Below is a small trained network, with its code and all its weights. Each question gives an input and a class and asks what happens when units are switched off, that is, made to give their printed mean instead of their output.

import numpy as np


def w(rows, s, z=0):
    codes = np.array(rows[::2]) - 128.0
    scale = np.full(codes.shape[1], s)
    scale[-1] = z or s
    return codes * scale


def f(y):
    return y / 2 * (1 + np.tanh(0.7978845608 * (y + 0.044715 * y**3)))


def log_softmax(a):
    a = a - a.max(-1, keepdims=True)
    return a - np.log(np.exp(a).sum(-1, keepdims=True))


def net(x, mask):
    res = np.array(x, float).reshape(1, 6) / 4 @ E
    y = f(res @ A[0][:, :-1].T + A[0][:, -1])
    res = res + np.where(mask, y, B[0][:, -1]) @ B[0][:, :-1]
    return log_softmax(res[-1] @ U[:, :-1].T + U[:, -1])


A, B = {}, {}
E = w([
[155,128,118,221,188,149,111,184,114,69],'x0',
[129,131,124,125,132,129,129,130,130,130],'x1',
[152,126,200,98,178,116,43,106,175,86],'x2',
[125,128,121,124,129,129,121,131,126,129],'x3',
[160,1,91,104,130,126,136,144,160,141],'x4',
[123,122,123,127,120,129,115,129,120,122],'x5',
],0.017)
A[0] = w([
[133,113,119,166,141,118,117,137,110,121,190],'N1',
[113,213,146,138,99,127,120,118,98,130,247],'N2',
[143,137,112,154,127,109,119,135,120,145,114],'N3',
[131,129,164,104,123,145,121,126,117,150,93],'N4',
[109,123,114,99,103,147,143,138,105,130,113],'N5',
[119,94,130,132,151,124,131,123,130,112,87],'N6',
[116,122,159,133,154,140,143,119,114,120,139],'N7',
[129,104,184,99,158,113,76,107,163,118,9],'N8',
[158,9,121,122,157,126,137,140,159,127,13],'N9',
[153,104,115,130,141,125,114,129,126,128,162],'N10',
[120,153,51,168,88,126,187,136,88,121,224],'N11',
[148,135,150,131,137,123,107,145,101,146,136],'N12',
[112,145,149,140,93,143,121,142,130,144,141],'N13',
[116,130,164,150,121,144,129,147,154,121,146],'N14',
[129,92,105,142,101,122,144,138,112,133,107],'N15',
[139,96,91,104,94,133,177,109,114,120,158],'N16',
[125,67,90,108,74,128,191,146,140,157,155],'N17',
[147,180,108,155,120,117,92,123,124,101,123],'N18',
[122,155,118,136,110,136,147,140,103,120,113],'N19',
[116,59,88,72,84,124,197,106,128,189,147],'N20',
[144,110,181,86,155,125,74,115,158,118,220],'N21',
[127,155,149,41,84,123,117,101,134,148,155],'N22',
[115,116,144,147,116,122,124,113,124,92,134],'N23',
[109,153,48,195,77,130,206,148,72,148,105],'N24',
[121,151,149,101,107,117,118,113,137,120,47],'N25',
[112,117,139,132,130,124,165,128,143,105,128],'N26',
[158,9,122,118,155,133,144,140,158,115,144],'N27',
[100,242,140,131,92,131,122,118,94,134,61],'N28',
[113,158,164,20,85,121,125,84,140,167,41],'N29',
[118,147,158,39,83,119,129,91,135,164,250],'N30',
[128,200,153,163,153,137,92,136,133,51,124],'N31',
[141,102,98,225,178,136,124,164,128,111,75],'N32',
[127,152,139,156,162,143,94,136,129,113,137],'N33',
],0.015,0.012)
B[0] = w([
[132,144,103,126,167,120,143,124,142,137,180],'N1',
[101,146,66,153,161,123,109,127,157,26,246],'N2',
[121,134,119,124,116,141,134,130,136,135,136],'N3',
[103,101,127,118,127,149,105,149,126,106,139],'N4',
[141,129,136,140,136,95,131,118,125,140,153],'N5',
[96,126,115,121,138,135,128,133,144,126,142],'N6',
[127,122,102,127,131,137,115,133,119,142,141],'N7',
[92,89,215,96,92,141,156,123,142,173,182],'N8',
[31,145,130,154,120,146,154,135,180,13,210],'N9',
[128,125,152,135,132,116,149,118,114,148,163],'N10',
[79,91,207,90,76,132,131,128,127,159,249],'N11',
[137,141,100,127,133,141,131,113,115,138,142],'N12',
[133,139,130,131,128,135,158,124,147,117,151],'N13',
[125,115,92,114,121,125,94,133,110,135,149],'N14',
[158,141,144,121,124,96,138,121,120,159,162],'N15',
[172,131,91,120,140,131,119,146,121,155,187],'N16',
[210,139,93,140,139,123,115,125,94,167,219],'N17',
[157,130,111,117,163,106,121,143,141,145,173],'N18',
[86,111,140,120,143,112,116,120,150,113,157],'N19',
[232,137,104,120,148,116,94,139,82,184,237],'N20',
[99,167,55,157,155,118,117,140,131,48,236],'N21',
[63,113,161,126,117,149,148,125,162,103,211],'N22',
[125,155,115,112,157,141,123,150,142,160,141],'N23',
[32,143,126,156,147,150,142,118,183,41,250],'N24',
[103,123,95,135,147,134,133,131,129,116,144],'N25',
[110,128,116,101,130,141,81,141,123,139,132],'N26',
[73,110,196,105,99,138,134,111,135,173,242],'N27',
[73,87,208,92,99,149,144,137,130,178,221],'N28',
[75,160,81,172,158,116,122,127,156,7,209],'N29',
[95,90,222,99,83,144,157,126,126,224,248],'N30',
[213,137,84,155,120,104,129,116,88,160,226],'N31',
[49,123,171,107,108,137,128,123,157,84,215],'N32',
[188,130,92,126,123,143,129,133,107,141,181],'N33',
],0.019,0.023)
U = w([
[104,97,230,65,78,123,141,137,146,141,130],'0',
[100,157,131,144,148,112,122,140,170,33,42],'1',
[253,154,105,114,151,65,81,151,64,181,252],'2',
],0.011,0.0012)

Each question gives the input, the list of numbers given to net, and the class t.
The units are the neurons (one row each of A and B). Each row of codes is followed by its name. A weight is (code - 128) times the scale printed after its matrix; where a second scale follows, it is the last column's (A, B and U).
mask holds one flag per neuron, in row order. A switched-off neuron (its flag False) gives its mean, the last column of its row in B, instead of its output. The means were averaged over made-up inputs and are rounded, as every weight is.
A unit's drop is (log p(t) with every unit on - log p(t) with that unit switched off) / (log p(t) with every unit on - log p(t) with every unit switched off).
unit that matters most: the unit with the biggest drop
top k neurons: the k neurons with the biggest drops, biggest first
drop when u is switched off: that unit's drop, to one decimal
input [-4,7,6,2,-5,-5], class 1: unit that matters most	N29
input [-4,6,2,6,-2,-6], class 1: top 3 neurons	(N29 N11 N27)
input [6,3,-8,7,7,1], class 0: top 2 neurons	(N11 N27)
input [-8,6,5,2,-8,8], class 1: top 3 neurons	(N29 N2 N21)
input [3,-4,-8,0,1,-3], class 0: top 2 neurons	(N11 N21)
input [-7,-7,6,7,-4,-8], class 1: top 2 neurons	(N29 N21)
input [5,5,0,2,4,-2], class 0: top 2 neurons	(N2 N29)
input [1,-6,7,-2,7,5], class 1: top 4 neurons	(N21 N9 N30 N11)
input [0,-8,-8,-2,-8,-4], class 0: top 2 neurons	(N28 N11)
input [-2,1,-4,-2,5,-7], class 2: top 2 neurons	(N20 N17)
input [-5,8,2,-2,-3,6], class 1: top 4 neurons	(N29 N11 N27 N2)
input [2,-7,3,6,-4,6], class 2: top 3 neurons	(N24 N31 N9)
input [-5,4,7,5,-7,-8], class 1: drop when N29 is switched off	4.2
input [4,8,-4,-3,3,-8], class 0: unit that matters most	N2
input [6,-7,-6,5,8,2], class 0: drop when N11 is switched off	0.3
input [6,-2,-1,7,7,2], class 0: drop when N2 is switched off	0.8
